Here is a tiny trained network, its code and every weight. The questions are about switching its units off for an input and a class, where a switched-off unit gives its printed mean instead of its output.

import numpy as np


def w(rows, s, z=0):
    codes = np.array(rows[::2]) - 128.0
    scale = np.full(codes.shape[1], s)
    scale[-1] = z or s
    return codes * scale


def f(y):
    return np.maximum(y, 0)


def log_softmax(a):
    a = a - a.max(-1, keepdims=True)
    return a - np.log(np.exp(a).sum(-1, keepdims=True))


def net(x, mask):
    res = np.array(x, float).reshape(1, 7) / 4 @ E
    y = f(res @ A[0][:, :-1].T + A[0][:, -1])
    res = res + np.where(mask, y, B[0][:, -1]) @ B[0][:, :-1]
    return log_softmax(res[-1] @ U[:, :-1].T + U[:, -1])


A, B = {}, {}
E = w([
[197,119,2,129,46,148,114,87,98],'x0',
[176,77,166,124,114,208,38,169,200],'x1',
[101,207,143,131,128,241,153,21,174],'x2',
[145,233,130,123,142,193,86,195,28],'x3',
[126,134,129,125,127,125,124,127,128],'x4',
[123,127,133,127,126,127,129,128,126],'x5',
[122,127,124,121,124,132,132,132,130],'x6',
],0.0068)
A[0] = w([
[122,64,131,106,88,76,175,71,200,38],'n0',
[61,206,92,153,167,44,220,60,56,51],'n1',
[150,78,127,113,113,56,100,171,100,49],'n2',
[159,114,44,134,80,142,109,90,111,29],'n3',
[180,100,22,127,53,127,82,113,115,98],'n4',
[147,254,131,103,141,183,105,228,14,42],'n5',
[113,65,133,123,102,84,165,87,186,40],'n6',
[93,185,146,110,120,196,160,28,167,41],'n7',
[160,93,171,137,125,188,23,142,187,16],'n8',
[127,154,149,118,137,206,109,58,162,87],'n9',
[98,187,141,120,122,188,155,34,158,56],'n10',
[65,133,200,142,185,105,121,161,151,40],'n11',
[119,73,117,123,125,95,170,102,188,53],'n12',
[141,118,69,122,79,135,122,118,121,46],'n13',
[144,63,117,99,114,45,112,218,104,2],'n14',
[61,122,216,128,200,98,129,184,147,59],'n15',
[122,148,139,124,116,165,151,71,164,90],'n16',
[167,120,42,131,59,133,114,109,108,41],'n17',
[74,184,91,124,134,59,228,69,54,47],'n18',
[69,134,196,111,175,107,123,157,146,31],'n19',
],0.0071,0.0089)
B[0] = w([
[120,77,131,173,190,162,65,67,84,180],'n0',
[198,61,154,91,75,186,74,187,203,227],'n1',
[126,157,77,166,158,103,121,192,71,173],'n2',
[201,190,199,108,205,181,207,134,100,159],'n3',
[150,191,196,97,146,145,194,104,121,234],'n4',
[93,23,117,200,193,135,60,2,114,254],'n5',
[137,72,128,176,188,172,75,61,93,166],'n6',
[167,133,61,167,184,57,131,218,47,210],'n7',
[198,48,148,90,75,204,100,189,200,183],'n8',
[124,118,88,156,131,69,135,205,107,223],'n9',
[141,129,88,173,193,57,123,218,63,209],'n10',
[179,174,154,99,155,175,186,99,94,178],'n11',
[134,103,128,170,166,174,74,74,97,163],'n12',
[165,159,171,134,187,169,165,141,102,142],'n13',
[132,139,42,213,199,86,111,231,37,179],'n14',
[204,198,170,106,148,170,220,73,99,221],'n15',
[132,125,100,142,143,84,123,161,86,182],'n16',
[193,203,194,107,190,175,215,101,102,171],'n17',
[201,55,164,107,81,211,76,193,199,208],'n18',
[203,180,159,113,168,166,193,99,100,163],'n19',
],0.0076,0.0045)
U = w([
[138,139,82,166,166,92,136,217,80,49],'0',
[172,186,178,103,154,164,208,80,114,58],'1',
[114,69,122,170,163,147,61,11,114,60],'2',
[165,87,147,95,66,180,88,197,198,72],'3',
[117,143,126,124,109,119,133,112,138,248],'4',
[108,140,125,120,108,115,140,118,127,239],'5',
[112,144,126,122,112,122,133,116,137,215],'6',
[35,185,107,80,67,99,128,97,156,80],'7',
],0.011,0.014)

Each question gives the input, the list of numbers given to net, and the class t.
The units are the neurons (one row each of A and B). Each row of codes is followed by its name. A weight is (code - 128) times the scale printed after its matrix; where a second scale follows, it is the last column's (A, B and U).
mask holds one flag per neuron, in row order. A switched-off neuron (its flag False) gives its mean, the last column of its row in B, instead of its output. The means were averaged over made-up inputs and are rounded, as every weight is.
A unit's drop is (log p(t) with every unit on - log p(t) with that unit switched off) / (log p(t) with every unit on - log p(t) with every unit switched off).
The circuit of an input: a set's keep is (log p(t) with only the set's units on - log p(t) with every unit switched off) / (log p(t) with every unit on - log p(t) with every unit switched off). Starting from the 12 units with the biggest drops (on a tie, the unit counted first), units are removed one at a time, each time the one whose removal leaves the highest keep (on an exact tie, the one counted first), for as long as the keep stays at least 0.8.
circuit, biggest first: the units of the circuit, biggest drop first
unit that matters most: the unit with the biggest drop
top k neurons: the k neurons with the biggest drops, biggest first
drop when u is switched off: that unit's drop, to one decimal
input [-2,8,8,8,-7,-6,8], class 0: circuit, biggest first => [n9 n7]
input [5,3,2,-1,-3,2,-4], class 1: unit that matters most => n4
input [-5,-2,7,1,-4,-2,2], class 0: circuit, biggest first => [n7 n10]
input [7,5,1,5,-2,-1,7], class 1: top 2 neurons => [n4 n17]
input [-1,-7,8,-7,4,4,4], class 0: circuit, biggest first => [n7 n10]
input [0,-2,4,-6,-5,-4,-1], class 2: circuit, biggest first => [n0 n6]
input [8,5,-5,-4,6,3,-5], class 1: top 3 neurons => [n4 n17 n3]
input [6,4,5,-3,-1,4,-5], class 1: circuit, biggest first => [n4 n3]
input [8,-6,-6,-8,5,5,-7], class 1: top 4 neurons => [n4 n17 n3 n5]
input [6,-6,-4,-7,4,-5,-1], class 2: top 4 neurons => [n0 n6 n12 n15]
input [-4,-3,1,-8,5,6,8], class 2: top 2 neurons => [n0 n6]
input [-1,-6,0,-3,-6,0,3], class 3: circuit, biggest first => [n1 n18]
input [6,-2,5,7,2,6,-2], class 2: top 2 neurons => [n5 n15]
input [6,-7,7,6,6,1,2], class 0: top 2 neurons => [n10 n7]
input [-8,-3,-3,6,-5,-2,-3], class 1: circuit, biggest first => [n15]
input [8,-5,0,2,8,2,5], class 1: top 3 neurons => [n17 n4 n3]
input [5,5,7,7,3,2,-3], class 0: drop when n7 is switched off => 0.4
input [-3,-1,2,8,7,5,1], class 2: drop when n5 is switched off => 0.8
input [8,-4,-1,6,-3,6,-3], class 1: drop when n3 is switched off => 0.1
input [5,5,8,-7,2,-4,8], class 0: drop when n9 is switched off => 0.2
